Rows lie near named flat spaces through zero. A row that begins with a name and a colon came from that space; any other row is followed by the name of its block's space that it lies nearest.
j160-j716: [22 -16 32 1 -28 1 -3 -4 -4 -10 -15 21 24 -10 31 17 11 15 -24 -22 -7 -1 -5]
j523-j795: [21 3 8 -11 -2 4 0 -25 3 -11 -8 -1 12 19 4 -15 4 6 18 5 -13 7 -1]
[49 16 12 -18 0 -14 7 -42 4 -5 -6 -8 -36 47 1 -62 45 31 12 9 -40 29 -65] : j523-j795
j981-j203: [11 -13 -13 8 -18 -6 -17 -22 -7 4 -10 13 -12 3 -51 -4 -16 3 20 15 0 10 17]
j78-j781: [3 7 -59 20 -17 0 7 3 -18 27 2 -17 12 49 -32 -31 25 -26 26 28 5 30 11]
j477-j835: [-7 -60 -3 -4 9 -2 0 -37 6 6 -1 -4 -9 15 8 -10 31 -19 18 9 24 22 -24]
j793-j455: [-38 22 -18 1 -28 -22 7 -2 10 0 24 7 -30 -9 15 30 -18 30 8 -4 4 -42 -16]
j981-j203: [1 -22 1 18 -19 -12 -20 -13 -12 8 -2 23 -12 4 -54 -3 1 -9 13 8 -28 12 40]
[-3 10 -20 -5 -11 -2 -14 7 -17 3 3 -4 -8 13 -2 2 7 16 -12 4 7 2 -1] : j793-j455
j953-j310: [-19 3 7 -4 -7 -5 -34 -1 -6 -8 -4 -15 28 7 -10 8 -43 -8 -2 5 24 -24 31]
j793-j455: [9 29 -24 36 20 49 14 -23 7 4 -37 -3 27 14 -35 -31 0 27 -43 4 1 21 -40]
j871-j965: [-8 12 8 13 6 15 -10 -13 3 -3 -15 -10 -6 3 -28 -2 12 12 0 -11 22 8 0]
[-27 29 31 42 40 47 -64 -33 31 -50 -53 -36 -30 28 -81 15 30 40 1 -56 106 41 -2] : j871-j965
[31 -8 -5 -23 14 -12 9 -5 13 -9 -7 4 0 -22 14 20 -6 -9 -21 0 -25 -7 0] : j78-j781
j160-j716: [12 -12 12 -36 -7 -12 -14 0 7 -18 -4 -18 -16 3 9 -31 -6 12 -14 -33 14 1 14]
[-18 3 -13 13 5 4 -1 15 -2 4 6 -6 -9 -8 -16 6 -12 -4 -18 -4 6 -19 -4] : j523-j795
[-1 -14 4 2 2 -6 -2 -19 9 2 0 6 3 7 5 -12 2 -4 1 2 2 6 -9] : j477-j835
[-1 -6 4 1 10 -2 -2 -2 -9 -9 -4 -12 -2 -3 -7 -12 8 -6 13 -3 10 3 4] : j793-j455
[-21 22 -24 6 16 15 -8 -18 -19 -1 12 -4 6 22 -26 -30 20 -25 -3 6 8 13 -11] : j78-j781
[-11 20 9 -9 3 -3 -12 -21 -2 -6 1 3 -10 6 -4 -22 10 -25 -15 6 8 8 -11] : j78-j781
[28 13 10 -7 6 -17 0 -25 -7 -17 1 14 1 21 0 -22 22 0 13 6 -18 1 2] : j523-j795
j78-j781: [10 0 -4 6 -12 2 6 -11 8 -3 10 0 -4 8 -6 7 1 17 -4 -7 2 -13 4]
[12 18 -20 -3 -1 18 0 1 -2 5 -9 4 -7 2 2 -5 -2 -3 17 4 19 -14 8] : j981-j203
j801-j963: [7 -12 -12 -2 2 -36 -1 -26 -34 -18 -15 -9 -2 2 11 17 22 48 -11 45 -42 -7 43]
[7 -16 -5 -11 -32 -7 -26 -13 -10 18 -22 17 4 3 8 26 19 -8 27 -4 -2 2 3] : j793-j455
[8 -12 -3 0 -4 -15 11 5 -13 11 10 10 5 -2 6 -5 5 -6 3 -3 -18 -7 -5] : j871-j965
[-30 0 -2 13 5 32 -9 22 1 -6 19 -9 -32 -29 -30 14 -33 -4 -33 6 32 -22 2] : j523-j795
[-6 -6 -7 -20 -2 14 24 -5 21 11 23 -16 19 -6 18 17 -6 10 7 1 -1 -30 -5] : j801-j963
j161-j850: [4 10 7 5 -14 -4 24 0 -6 39 26 16 1 8 -2 8 -11 -18 16 42 33 -9 -2]
[17 9 40 -2 -7 19 18 30 22 6 14 -13 0 -10 38 3 40 16 -30 8 16 8 -23] : j981-j203
j161-j850: [-3 -28 -15 -7 20 38 4 28 22 -19 -67 -13 17 -5 10 -11 15 -8 -41 -26 -18 31 30]
j518-j363: [-22 15 -7 -4 8 -5 -24 10 -13 -32 -22 27 -24 23 39 -20 -4 10 13 -7 -55 -23 -18]
[-20 -6 3 -9 6 -30 -40 -36 -4 -53 -1 -31 -16 -8 -6 -12 -8 11 24 -52 -44 -6 -2] : j161-j850
[8 -11 -9 -9 -13 -6 1 10 -3 14 6 5 7 -11 25 -4 -11 -1 1 9 -23 -6 -5] : j871-j965
[-5 12 -4 -5 -4 23 44 -7 12 -2 -1 -27 5 -18 -3 -4 -4 24 -7 -15 15 -17 -1] : j793-j455
[-8 -4 6 -9 4 -11 -12 -24 -6 -21 14 -7 -7 -3 -3 -10 -11 11 9 -19 -17 -4 -2] : j161-j850
[-6 -9 1 14 -24 -1 7 10 -4 2 9 -2 -3 10 -3 1 -2 16 11 -7 18 6 11] : j78-j781
j801-j963: [5 3 10 -13 -18 -13 -27 -11 -2 -44 -6 8 -1 -20 25 -3 11 24 -29 31 -55 -18 17]
[-16 14 -10 -10 11 8 -1 -8 6 5 -4 -5 10 5 -8 -12 10 -14 -16 3 -3 9 -5] : j78-j781
[-34 17 -42 -3 51 -3 7 10 12 9 19 -20 -29 11 -51 -10 -17 -19 43 34 -2 -13 6] : j160-j716

Rows lie near named flat spaces through zero. A row that begins with a name and a colon came from that space; any other row is followed by the name of its block's space that it lies nearest.
j301_j344: [7 -20 -2 7 9 28 -12 4 -16 25 -8 19 -32 9 23 57 29 -23 1 3 3 -17 5]
j121_j863: [16 3 -9 -28 11 -4 -19 -5 -2 -2 -11 -11 5 -4 -2 6 -16 10 4 13 -6 -7 0]
j16_j760: [-2 2 1 -1 -4 -3 -3 -5 0 -1 2 -1 2 2 5 0 -4 1 -5 3 1 -2 -2]
[1 18 38 -19 -72 -18 -59 -64 -28 18 10 -19 44 26 54 -30 -56 3 -34 41 14 -13 -12] : j16_j760
j342_j624: [-10 -14 -39 16 15 42 -13 7 -25 1 13 -5 -19 26 -3 -14 2 21 14 -8 4 -20 16]
j538_j90: [-12 -6 12 -5 2 -1 6 8 9 10 -5 -1 10 -19 2 10 9 -4 -4 -6 8 -1 5]
[9 24 20 -18 -22 -18 -14 -27 15 -10 -5 19 4 -29 -5 15 -8 -19 -6 1 -8 1 12] : j342_j624
[-30 22 2 2 -1 -3 2 -29 -10 -5 -6 -24 -3 -2 21 8 -20 12 16 16 -6 5 -4] : j301_j344
[1 11 -9 11 -16 -1 6 -31 -15 -18 2 9 -10 -17 2 22 7 -7 -13 -27 -4 -11 4] : j301_j344
j552_j785: [-44 -11 20 -2 31 15 6 -15 -5 -5 -16 -18 -18 -6 12 -23 -23 16 1 20 20 -1 6]
[17 -11 31 33 32 -24 15 -30 -18 12 14 7 7 13 14 -18 -9 -7 22 8 12 -26 9] : j538_j90
[-19 -10 21 4 5 -1 -12 12 -16 -8 -5 -4 0 -7 -4 43 3 -4 -5 -8 -5 -11 20] : j552_j785
[15 0 -15 -30 14 -11 -22 -3 -5 -3 -13 -8 2 0 3 8 -12 11 3 12 -8 -9 1] : j121_j863
[1 11 22 -10 -44 -9 -37 -40 -19 16 7 -13 31 17 34 -22 -39 2 -23 27 7 -9 -9] : j16_j760
j552_j785: [8 -2 -12 18 15 -16 -6 0 -7 -5 -13 -1 9 -7 10 -22 -7 -4 -5 -6 -22 5 -17]
[2 -1 6 -1 -9 0 -8 -8 -2 5 1 -1 7 5 6 -5 -7 -3 -2 5 2 -2 -1] : j16_j760
[-30 -19 33 2 27 18 -10 6 -20 -17 -27 -2 -1 -5 12 3 -5 10 -7 12 -3 -5 8] : j552_j785
[-15 -1 6 -2 -1 -31 -16 24 -7 37 -6 -14 -6 -33 -33 15 23 2 -4 0 11 18 -1] : j538_j90
j121_j863: [16 1 -11 -32 16 -10 -23 -4 -1 1 -13 -7 2 0 6 6 -13 10 2 14 -8 -10 2]
j538_j90: [25 17 -34 28 2 -9 -5 -1 -11 39 -7 -13 -33 29 -13 -14 13 -3 6 13 1 9 3]
[-10 4 6 -24 -2 27 9 -2 14 -52 -6 12 15 -9 10 12 -9 10 -7 -14 -18 -5 -15] : j538_j90
[0 9 22 -9 -46 -9 -36 -37 -14 14 7 -10 25 14 32 -19 -35 -2 -22 26 8 -8 -6] : j16_j760
[-11 -21 4 -16 -3 15 0 2 -3 -8 5 -8 -5 2 -12 29 -15 25 -6 7 22 -8 5] : j552_j785
j342_j624: [2 22 26 -4 13 -26 -17 -26 -15 25 3 8 9 -15 19 21 -23 18 2 -13 21 -4 16]
[-21 -14 -1 8 17 5 -14 -10 8 16 16 2 -12 3 26 20 -22 11 -4 -5 29 -11 -8] : j342_j624
[-35 -3 26 64 -32 14 48 8 6 0 25 18 -3 5 -6 -11 32 -25 -8 -28 16 19 -6] : j121_j863
[-36 -24 2 -6 20 -22 0 5 35 7 -16 17 -17 13 23 38 7 -4 7 0 2 11 0] : j342_j624
j16_j760: [-3 -3 -4 2 14 4 13 15 6 -1 -2 3 -9 -5 -10 6 12 1 5 -7 -3 4 4]
[6 18 -39 -26 -32 35 -12 1 14 -46 -6 5 -11 29 1 -7 -15 10 -17 -7 -27 16 -16] : j538_j90
[3 -6 -13 4 27 8 20 21 8 -8 -1 5 -17 -8 -21 13 18 -3 15 -14 -4 6 5] : j16_j760
[-18 19 -2 4 -14 23 4 -3 14 -13 16 -18 -24 -1 23 25 -4 17 16 13 -35 -2 8] : j301_j344
[1 -9 -18 4 31 7 25 26 10 -9 -3 9 -22 -11 -22 12 26 0 16 -18 -10 6 5] : j16_j760
[4 -7 -11 8 26 5 19 21 10 -8 -3 7 -17 -9 -20 11 21 0 14 -15 -4 7 5] : j16_j760
j301_j344: [-9 7 2 19 -22 -44 -21 17 -3 -18 -32 -5 18 6 4 -4 19 -1 1 7 28 8 5]
[-9 -23 20 -16 -13 -10 -10 -6 -11 -22 27 16 25 -16 14 -8 -32 -3 1 -7 4 4 3] : j538_j90
[-13 12 -2 -3 -6 3 4 -2 9 -20 11 -9 -16 -10 5 5 -2 10 3 -13 -13 6 4] : j301_j344
[-16 1 10 -12 -7 1 6 -15 20 -9 7 -1 -24 -3 2 -21 24 -30 24 10 -10 -7 22] : j552_j785
[-43 -8 6 -5 14 -8 -7 -14 9 -16 -3 -14 -31 -13 -5 12 -23 -8 11 0 2 -18 22] : j552_j785
[7 -1 -1 17 13 -46 -26 -5 -31 1 21 1 -5 2 -37 -17 -15 6 13 7 8 7 -7] : j538_j90
[-17 20 14 2 37 -39 -14 15 -11 -8 -17 -13 -1 -36 -67 22 20 15 1 -10 -3 3 -25] : j538_j90
[13 -4 34 -17 -30 -24 13 -15 5 -14 3 -9 8 -22 9 14 -15 -1 -17 -1 13 7 -9] : j342_j624
[-6 1 9 16 -9 4 12 1 2 2 6 8 -4 -1 -2 -6 10 -6 -4 -8 6 5 -3] : j121_j863
[30 28 25 -8 -21 -10 -7 -41 -17 -4 4 13 4 -26 -4 19 -15 -10 3 -8 0 -17 18] : j342_j624
[21 37 18 1 7 -17 4 7 2 15 -15 -3 32 -19 -18 -26 3 -23 -2 6 -18 21 -16] : j342_j624
[11 14 22 -3 8 -18 2 -19 -2 11 -7 11 -2 -8 6 22 -3 -11 19 -3 -6 -5 7] : j342_j624
[11 11 7 14 8 -2 -3 9 -20 15 -9 3 25 6 4 8 -2 11 -20 -4 0 10 -9] : j552_j785
[1 -15 -8 22 13 33 0 1 3 9 21 -5 -23 10 6 4 -13 -18 9 2 17 -17 -18] : j342_j624
[14 2 26 -1 -27 -8 17 1 7 -9 10 -18 17 -27 5 -9 -14 -11 -27 3 15 9 -29] : j342_j624
[2 8 -4 10 0 -6 22 -10 -24 30 20 -4 -3 11 -4 16 15 6 -2 3 12 12 13] : j552_j785
[-21 37 28 4 2 2 0 -1 -19 36 15 -4 12 13 -20 62 6 11 -13 -4 29 6 35] : j552_j785
[-2 10 31 17 59 -41 -2 -9 -19 -15 -6 -3 8 -19 -40 6 8 14 21 -2 2 -20 -17] : j538_j90
[-31 0 -3 3 11 -14 4 -16 -13 11 13 -19 -21 -5 -12 29 -21 5 2 -1 14 -8 19] : j552_j785
[-8 0 10 17 -5 3 12 2 2 2 6 3 -2 2 0 -1 8 -8 -1 -8 3 2 -3] : j121_j863

Each name stands for a flat space through zero: a line, a plane or more. A row that begins with a name and a colon came from that space; any other row is followed by the name of the space it lies nearest, among the names in its block.
j319_j655: [-18 3 17 -20 -6 -22 1 9 4 4 -12 7 -11 14 4 -3 3 18 6 10 1 -1 7]
j346_j72: [6 -6 -15 -23 -9 -4 -12 0 1 19 4 -8 9 -23 16 -1 -10 0 -15 15 -16 -18 -11]
j878_j221: [15 -12 43 -2 -22 -14 -48 12 -24 -5 1 0 -7 3 -40 29 -61 -32 36 -12 37 4 4]
j859_j731: [37 21 5 -17 1 34 -22 14 6 -4 -12 -14 -15 18 5 -18 -6 4 -22 -45 11 -15 0]
j877_j536: [10 -15 -17 -18 -16 37 -2 17 3 -13 -15 -7 -26 -21 29 7 35 8 -16 -11 -30 -22 -7]
j573_j873: [-13 0 -19 -15 14 3 -7 -10 13 -33 28 8 31 -9 3 -19 -10 1 0 12 28 12 -44]
j319_j655: [-20 9 14 -8 -39 2 7 6 -4 9 1 -3 0 -2 -11 1 -8 51 -6 14 -23 12 -22]
[12 -35 5 -8 1 -21 -1 0 -11 0 12 17 9 -12 -15 -8 3 -5 14 -5 5 4 -1] : j346_j72
[13 -18 -13 15 50 -3 -29 -8 16 -13 2 24 -6 13 22 -7 12 -71 14 -21 33 -14 23] : j319_j655
[21 15 -44 57 -2 34 5 -14 -38 -9 -16 16 1 -15 -10 -7 -40 -67 -24 -35 11 16 5] : j319_j655
j877_j536: [-10 4 -4 5 23 -10 -7 -11 -11 -1 -9 -9 -4 21 14 -1 -5 -5 0 13 13 -9 -33]
j346_j72: [-28 25 17 40 36 -2 23 9 34 2 -23 0 -23 7 13 3 -21 -10 -6 -19 -5 10 6]
[-4 2 -19 -3 6 5 13 -2 17 24 16 -5 -12 -18 11 -8 22 20 -11 13 -1 6 3] : j878_j221
j264_j805: [-32 7 29 -12 -19 45 25 -9 -26 -5 47 30 -23 -18 -23 -16 6 -5 -64 8 14 28 -55]
j859_j731: [-10 -14 11 -18 -3 5 15 -21 -2 -18 -4 -20 6 11 5 -4 21 18 3 -1 -3 3 -3]
[7 25 27 6 26 -10 16 7 -10 -41 25 13 25 -30 -12 9 7 38 0 17 -22 20 42] : j264_j805
[-20 -5 -10 -2 -30 21 0 -11 -8 18 2 31 -28 9 -2 -8 3 -19 -34 -2 22 -3 -42] : j264_j805
j700_j843: [5 -5 -13 -5 18 -10 27 -4 15 18 10 0 -22 16 -7 -12 33 -10 -13 7 -2 -35 20]
[1 0 -6 15 14 -5 -24 -16 8 -9 1 10 -2 -5 14 -11 -3 -44 -3 -12 14 -1 8] : j319_j655
[-19 -3 22 -1 7 -9 12 3 4 -35 -3 4 1 -4 -6 12 4 9 -9 14 -16 30 18] : j859_j731
[2 7 -13 6 3 8 20 0 -7 2 -5 -5 0 -14 8 -17 18 13 -4 12 -8 3 -10] : j878_j221
[0 -2 21 5 9 17 31 11 2 30 -17 -7 -48 5 9 -2 -11 -19 12 -12 12 18 -7] : j573_j873
